Below are the code and all the weights of a small trained network. Each question names an input and a class and asks about switching units off, where a switched-off unit gives its printed mean instead of its output.

import numpy as np


def w(rows, s, z=0):
    codes = np.array(rows[::2]) - 128.0
    scale = np.full(codes.shape[1], s)
    scale[-1] = z or s
    return codes * scale


def norm(h):
    return h / np.sqrt((h * h).mean(-1, keepdims=True) + 1e-5)


def f(y):
    return y / 2 * (1 + np.tanh(0.7978845608 * (y + 0.044715 * y**3)))


def log_softmax(a):
    a = a - a.max(-1, keepdims=True)
    return a - np.log(np.exp(a).sum(-1, keepdims=True))


def net(x, mask):
    res = np.array(x, float).reshape(1, 7) / 4 @ E
    u = 0
    for l in range(2):
        y = f(norm(res) @ A[l][:, :-1].T + A[l][:, -1])
        res = res + np.where(mask[u : u + 5], y, B[l][:, -1]) @ B[l][:, :-1]
        u += 5
    return log_softmax(norm(res)[-1] @ U[:, :-1].T + U[:, -1])


A, B = {}, {}
E = w([
[132,126,129,129,138,135],'x0',
[128,131,129,130,126,127],'x1',
[222,103,93,14,121,99],'x2',
[120,125,131,124,123,127],'x3',
[199,70,204,161,130,2],'x4',
[73,233,176,81,214,144],'x5',
[109,100,153,103,134,138],'x6',
],0.0059)
A[0] = w([
[146,116,62,126,69,179,189],'0.n1',
[112,131,189,226,144,170,209],'0.n2',
[147,85,192,179,138,1,119],'0.n3',
[61,61,123,201,90,133,138],'0.n4',
[168,178,233,135,171,47,4],'0.n5',
],0.0091,0.0039)
B[0] = w([
[50,23,145,49,145,158,204],'0.n1',
[79,135,114,120,69,177,219],'0.n2',
[167,174,229,162,184,168,255],'0.n3',
[196,166,8,232,124,124,193],'0.n4',
[63,36,50,142,96,62,201],'0.n5',
],0.011,0.0065)
A[1] = w([
[33,124,148,193,158,177,109],'1.n1',
[237,169,203,121,38,180,142],'1.n2',
[105,248,89,60,140,173,134],'1.n3',
[179,110,174,119,163,42,110],'1.n4',
[59,144,167,253,105,118,4],'1.n5',
],0.012,0.0031)
B[1] = w([
[152,178,106,199,69,52,253],'1.n1',
[194,116,213,114,127,157,182],'1.n2',
[169,147,136,101,196,132,224],'1.n3',
[122,166,8,129,40,152,236],'1.n4',
[87,68,186,54,185,141,250],'1.n5',
],0.016,0.0065)
U = w([
[105,125,13,184,49,128,251],'0',
[113,248,125,164,213,99,125],'1',
[180,121,244,224,155,174,125],'2',
[52,116,199,173,94,17,51],'3',
[104,11,86,41,147,181,88],'4',
[181,154,136,9,233,141,100],'5',
[250,94,156,97,47,165,80],'6',
],0.014,0.0032)

Each question gives the input, the list of numbers given to net, and the class t.
The units are the neurons (one row each of A and B). Each row of codes is followed by its name. A weight is (code - 128) times the scale printed after its matrix; where a second scale follows, it is the last column's (A, B and U).
mask holds one flag per neuron, layer by layer. A switched-off neuron (its flag False) gives its mean, the last column of its row in B, instead of its output. The means were averaged over made-up inputs and are rounded, as every weight is.
A unit's drop is (log p(t) with every unit on - log p(t) with that unit switched off) / (log p(t) with every unit on - log p(t) with every unit switched off).
The circuit of an input: a set's keep is (log p(t) with only the set's units on - log p(t) with every unit switched off) / (log p(t) with every unit on - log p(t) with every unit switched off). Starting from all 10 units, units are removed one at a time, each time the one whose removal leaves the highest keep (on an exact tie, the one counted first), for as long as the keep stays at least 0.8.
units of the circuit, in order: the units of the circuit, biggest drop first
k most important neurons: the k neurons with the biggest drops, biggest first
top k neurons in layer l: the k neurons of layer l with the biggest drops, biggest first
drop of u: that unit's drop, to one decimal
input [4,-2,7,8,-6,-8,-8], class 4: units of the circuit, in order => 0.n1
input [-6,0,0,5,4,5,0], class 3: units of the circuit, in order => 0.n5, 0.n3
input [1,-5,-5,5,7,0,5], class 2: top 3 neurons in layer 0 => 0.n3, 0.n1, 0.n4
input [2,3,6,5,-1,-1,1], class 4: 4 most important neurons => 0.n3, 1.n1, 1.n3, 0.n1
input [3,-4,-2,8,1,-5,-1], class 2: 3 most important neurons => 1.n4, 0.n5, 0.n3
input [0,2,2,-7,-8,-7,4], class 4: top 2 neurons in layer 0 => 0.n1, 0.n2
input [2,8,-1,-8,4,0,-7], class 2: 3 most important neurons => 0.n3, 0.n1, 1.n2
input [7,-8,1,7,-6,-1,-6], class 4: 4 most important neurons => 0.n1, 1.n4, 0.n3, 0.n4
input [-5,3,1,5,7,1,1], class 0: 3 most important neurons => 1.n4, 0.n5, 0.n2
input [0,-3,6,-3,0,-2,-1], class 4: 3 most important neurons => 1.n1, 0.n3, 0.n1
input [-5,-4,7,-1,0,-8,0], class 4: 3 most important neurons => 0.n1, 1.n1, 0.n3
input [0,-3,0,-5,7,7,-8], class 3: 2 most important neurons => 0.n5, 1.n5
input [-1,5,-4,4,5,7,4], class 3: 2 most important neurons => 1.n1, 0.n5
input [-6,-7,-2,-1,8,-8,-2], class 2: units of the circuit, in order => 0.n3
input [-8,0,8,5,6,4,-8], class 0: 2 most important neurons => 0.n5, 1.n4
input [5,-1,7,1,-1,-7,-5], class 4: 2 most important neurons => 0.n1, 1.n1
input [3,2,6,-2,-6,-1,-6], class 4: 2 most important neurons => 0.n1, 0.n3
input [-4,8,0,1,3,-1,-7], class 2: drop of 0.n3 => 2.4
input [-6,-6,4,1,-1,-3,-7], class 4: drop of 0.n1 => 0.1
input [-5,-2,-3,-5,5,-1,2], class 2: drop of 0.n3 => 2.0
input [-2,3,4,-5,2,6,7], class 0: top neuron in layer 1 => 1.n5
